Here is a tiny trained network, its code and every weight. The questions are about switching its units off for an input and a class, where a switched-off unit gives its printed mean instead of its output.

import numpy as np


def w(rows, s, z=0):
    codes = np.array(rows[::2]) - 128.0
    scale = np.full(codes.shape[1], s)
    scale[-1] = z or s
    return codes * scale


def f(y):
    return np.maximum(y, 0)


def log_softmax(a):
    a = a - a.max(-1, keepdims=True)
    return a - np.log(np.exp(a).sum(-1, keepdims=True))


def net(x, mask):
    res = np.array(x, float).reshape(1, 7) / 4 @ E
    y = f(res @ A[0][:, :-1].T + A[0][:, -1])
    res = res + np.where(mask, y, B[0][:, -1]) @ B[0][:, :-1]
    return log_softmax(res[-1] @ U[:, :-1].T + U[:, -1])


A, B = {}, {}
E = w([
[186,37,243,121,76,46,254,141],'x0',
[112,236,188,108,184,174,164,105],'x1',
[54,133,179,119,90,101,79,95],'x2',
[119,166,215,178,144,100,73,229],'x3',
[125,133,129,128,127,125,126,131],'x4',
[33,61,146,58,93,163,116,206],'x5',
[90,26,157,178,232,131,151,103],'x6',
],0.0095)
A[0] = w([
[199,98,39,137,159,173,151,244,183],'neuron 1',
[78,46,143,204,194,186,146,86,2],'neuron 2',
[122,128,79,80,84,137,144,119,75],'neuron 3',
[31,114,143,161,57,46,49,40,50],'neuron 4',
[125,65,85,186,66,72,69,123,54],'neuron 5',
[94,151,62,168,158,190,48,131,18],'neuron 6',
[47,86,126,24,123,191,149,208,67],'neuron 7',
[131,150,177,225,152,141,67,253,22],'neuron 8',
[103,83,94,69,160,186,141,31,89],'neuron 9',
],0.011,0.0056)
B[0] = w([
[114,131,205,91,166,215,62,104,238],'neuron 1',
[137,203,169,113,16,127,48,138,215],'neuron 2',
[96,122,110,84,73,74,105,114,188],'neuron 3',
[188,115,193,43,181,244,71,99,218],'neuron 4',
[91,224,103,171,165,51,224,158,198],'neuron 5',
[156,89,237,176,93,62,186,157,236],'neuron 6',
[168,163,145,202,169,78,111,103,248],'neuron 7',
[90,81,4,55,114,93,152,93,223],'neuron 8',
[96,94,58,79,176,69,145,163,240],'neuron 9',
],0.013,0.011)
U = w([
[151,1,210,93,75,75,214,185,141],'0',
[84,54,41,31,129,66,121,95,18],'1',
[118,211,108,77,12,123,68,183,167],'2',
[111,115,159,64,206,187,127,120,176],'3',
[90,141,135,86,149,100,140,131,254],'4',
[193,138,78,199,192,63,83,37,111],'5',
[6,213,140,93,173,123,195,158,123],'6',
[128,96,39,232,106,219,137,175,51],'7',
],0.0082,0.0056)

Each question gives the input, the list of numbers given to net, and the class t.
The units are the neurons (one row each of A and B). Each row of codes is followed by its name. A weight is (code - 128) times the scale printed after its matrix; where a second scale follows, it is the last column's (A, B and U).
mask holds one flag per neuron, in row order. A switched-off neuron (its flag False) gives its mean, the last column of its row in B, instead of its output. The means were averaged over made-up inputs and are rounded, as every weight is.
A unit's drop is (log p(t) with every unit on - log p(t) with that unit switched off) / (log p(t) with every unit on - log p(t) with every unit switched off).
The circuit of an input: a set's keep is (log p(t) with only the set's units on - log p(t) with every unit switched off) / (log p(t) with every unit on - log p(t) with every unit switched off). Starting from all 9 units, units are removed one at a time, each time the one whose removal leaves the highest keep (on an exact tie, the one counted first), for as long as the keep stays at least 0.8.
circuit, biggest first: the units of the circuit, biggest drop first
k most important neurons: the k neurons with the biggest drops, biggest first
drop of u: that unit's drop, to one decimal
input [-6,7,8,-8,2,-5,-1], class 1: 2 most important neurons	neuron 9; neuron 1
input [6,-2,8,-1,-4,-7,-2], class 3: circuit, biggest first	neuron 4
input [6,-8,-1,2,6,-1,8], class 2: circuit, biggest first	neuron 2; neuron 6
input [-2,-5,-7,8,3,0,-7], class 1: 2 most important neurons	neuron 8; neuron 2
input [2,-5,2,1,-8,2,3], class 4: circuit, biggest first	neuron 6; neuron 5
input [-8,6,-1,4,-8,-4,-8], class 0: 2 most important neurons	neuron 6; neuron 2
input [0,6,-8,-5,7,4,8], class 2: 2 most important neurons	neuron 2; neuron 4
input [3,-8,-7,-2,7,1,0], class 6: 3 most important neurons	neuron 5; neuron 4; neuron 6
input [3,4,3,7,4,-7,-7], class 1: circuit, biggest first	neuron 8; neuron 2
input [4,-8,-3,-6,6,-6,6], class 6: 2 most important neurons	neuron 5; neuron 7
input [3,-3,-7,7,-1,5,-2], class 1: 2 most important neurons	neuron 8; neuron 4
input [1,5,8,-7,0,-2,1], class 3: 3 most important neurons	neuron 4; neuron 8; neuron 3
input [-3,8,8,-7,3,-7,-1], class 3: 2 most important neurons	neuron 8; neuron 4
input [5,7,-8,1,-1,2,2], class 3: circuit, biggest first	neuron 6; neuron 1
input [-3,5,8,-3,-3,2,-7], class 3: 2 most important neurons	neuron 4; neuron 2
input [4,1,-2,-7,4,7,-5], class 1: circuit, biggest first	neuron 6
input [6,-7,-6,6,6,-4,1], class 6: circuit, biggest first	neuron 5; neuron 6
input [5,6,6,-2,1,3,7], class 2: drop of neuron 8	0.0
input [-1,-8,-4,-1,-2,2,2], class 6: drop of neuron 4	0.2
input [-8,-3,7,-5,-4,8,-3], class 0: circuit, biggest first	neuron 6
